Here is a tiny trained network, its code and every weight. The questions are about switching its units off for an input and a class, where a switched-off unit gives its printed mean instead of its output.

import numpy as np


def w(rows, s, z=0):
    codes = np.array(rows[::2]) - 128.0
    scale = np.full(codes.shape[1], s)
    scale[-1] = z or s
    return codes * scale


def norm(h):
    return h / np.sqrt((h * h).mean(-1, keepdims=True) + 1e-5)


def f(y):
    return y / 2 * (1 + np.tanh(0.7978845608 * (y + 0.044715 * y**3)))


def log_softmax(a):
    a = a - a.max(-1, keepdims=True)
    return a - np.log(np.exp(a).sum(-1, keepdims=True))


def net(x, mask):
    res = np.array(x, float).reshape(1, 5) / 4 @ E
    u = 0
    for l in range(2):
        y = f(norm(res) @ A[l][:, :-1].T + A[l][:, -1])
        res = res + np.where(mask[u : u + 9], y, B[l][:, -1]) @ B[l][:, :-1]
        u += 9
    return log_softmax(norm(res)[-1] @ U[:, :-1].T + U[:, -1])


A, B = {}, {}
E = w([
[165,214,2,31,134,167,169,98,228],'x0',
[129,126,132,119,124,135,140,130,120],'x1',
[132,193,96,181,240,124,250,127,93],'x2',
[127,128,129,123,128,129,131,131,124],'x3',
[213,21,119,112,206,178,148,206,186],'x4',
],0.0055)
A[0] = w([
[111,209,156,172,62,87,111,117,69,122],'L0N1',
[160,54,128,153,173,130,128,172,136,82],'L0N2',
[134,254,62,63,98,132,117,87,180,69],'L0N3',
[170,132,89,75,72,124,111,123,191,66],'L0N4',
[170,156,84,70,128,112,131,169,206,3],'L0N5',
[111,186,129,111,70,127,107,119,102,50],'L0N6',
[150,157,112,182,231,132,183,150,87,93],'L0N7',
[105,227,126,171,187,124,182,106,82,107],'L0N8',
[161,191,90,53,145,129,147,138,252,37],'L0N9',
],0.0094,0.0035)
B[0] = w([
[145,97,78,79,204,205,131,78,135,229],'L0N1',
[168,172,179,88,88,105,123,146,184,173],'L0N2',
[126,172,209,149,39,65,173,164,229,254],'L0N3',
[114,108,251,153,169,199,80,154,165,184],'L0N4',
[102,78,124,194,188,161,71,92,70,182],'L0N5',
[24,21,159,138,156,124,164,96,144,172],'L0N6',
[69,143,189,161,179,138,223,95,177,211],'L0N7',
[254,196,117,170,82,99,56,188,52,224],'L0N8',
[134,108,36,61,151,120,146,84,49,230],'L0N9',
],0.0098,0.0095)
A[1] = w([
[192,99,108,49,106,92,147,171,163,231],'L1N1',
[171,145,68,144,195,177,129,34,36,138],'L1N2',
[143,157,67,188,211,177,194,69,79,97],'L1N3',
[129,86,93,92,173,220,42,46,77,87],'L1N4',
[67,136,139,124,43,121,75,158,148,102],'L1N5',
[111,203,62,186,62,82,81,161,124,250],'L1N6',
[151,121,106,214,117,117,34,206,59,100],'L1N7',
[73,45,100,115,108,190,49,82,150,146],'L1N8',
[186,195,207,130,88,181,8,149,113,150],'L1N9',
],0.011,0.002)
B[1] = w([
[94,134,85,169,120,135,83,123,64,161],'L1N1',
[60,86,78,147,170,88,170,178,175,244],'L1N2',
[56,49,106,92,74,153,23,120,156,236],'L1N3',
[205,201,160,128,101,130,141,114,81,246],'L1N4',
[138,119,145,196,246,158,150,181,128,165],'L1N5',
[202,92,158,67,139,177,106,98,55,166],'L1N6',
[78,85,100,89,120,134,101,149,174,156],'L1N7',
[214,195,139,127,74,102,141,122,75,228],'L1N8',
[53,91,39,96,130,109,150,101,148,208],'L1N9',
],0.012,0.011)
U = w([
[254,182,124,102,83,116,127,81,49,254],'0',
[55,43,33,134,143,101,82,149,146,148],'1',
[123,130,249,189,171,130,174,120,212,11],'2',
],0.0095,0.00067)

Each question gives the input, the list of numbers given to net, and the class t.
The units are the neurons (one row each of A and B). Each row of codes is followed by its name. A weight is (code - 128) times the scale printed after its matrix; where a second scale follows, it is the last column's (A, B and U).
mask holds one flag per neuron, layer by layer. A switched-off neuron (its flag False) gives its mean, the last column of its row in B, instead of its output. The means were averaged over made-up inputs and are rounded, as every weight is.
A unit's drop is (log p(t) with every unit on - log p(t) with that unit switched off) / (log p(t) with every unit on - log p(t) with every unit switched off).
The circuit of an input: a set's keep is (log p(t) with only the set's units on - log p(t) with every unit switched off) / (log p(t) with every unit on - log p(t) with every unit switched off). Starting from the 12 units with the biggest drops (on a tie, the unit counted first), units are removed one at a time, each time the one whose removal leaves the highest keep (on an exact tie, the one counted first), for as long as the keep stays at least 0.8.
units of the circuit, in order: the units of the circuit, biggest drop first
unit that matters most: the unit with the biggest drop
top k neurons: the k neurons with the biggest drops, biggest first
top k neurons in layer l: the k neurons of layer l with the biggest drops, biggest first
drop when u is switched off: that unit's drop, to one decimal
input [-5,-3,4,4,3], class 2: unit that matters most : L0N7
input [0,1,1,7,5], class 2: top 3 neurons in layer 1 : (L1N8, L1N3, L1N4)
input [1,8,-8,-3,5], class 0: top 3 neurons : (L0N3, L0N8, L1N8)
input [-5,4,0,-8,-2], class 0: top 2 neurons : (L1N4, L0N8)
input [4,2,-3,7,3], class 0: top 2 neurons : (L0N9, L0N8)
input [8,-3,-4,5,3], class 0: top 2 neurons : (L0N9, L0N5)
input [3,2,-1,5,3], class 0: top 3 neurons : (L0N8, L1N4, L0N4)
input [2,5,-5,4,1], class 0: top 2 neurons in layer 0 : (L0N8, L0N7)
input [8,8,-6,-5,0], class 2: top 4 neurons : (L0N4, L0N3, L0N8, L0N1)
input [-3,-1,-2,4,-3], class 0: top 2 neurons : (L1N4, L1N8)
input [3,-3,-5,0,0], class 2: top 3 neurons : (L0N3, L0N8, L0N1)
input [6,-2,-3,-3,8], class 0: top 2 neurons : (L1N4, L0N8)
input [-4,-2,4,0,4], class 2: drop when L0N7 is switched off : 0.8
input [-2,-2,6,7,-4], class 1: drop when L1N3 is switched off : 0.0
input [5,-8,-6,-6,-4], class 2: units of the circuit, in order : (L0N3)
input [5,6,-8,-3,-7], class 2: drop when L0N3 is switched off : 0.5
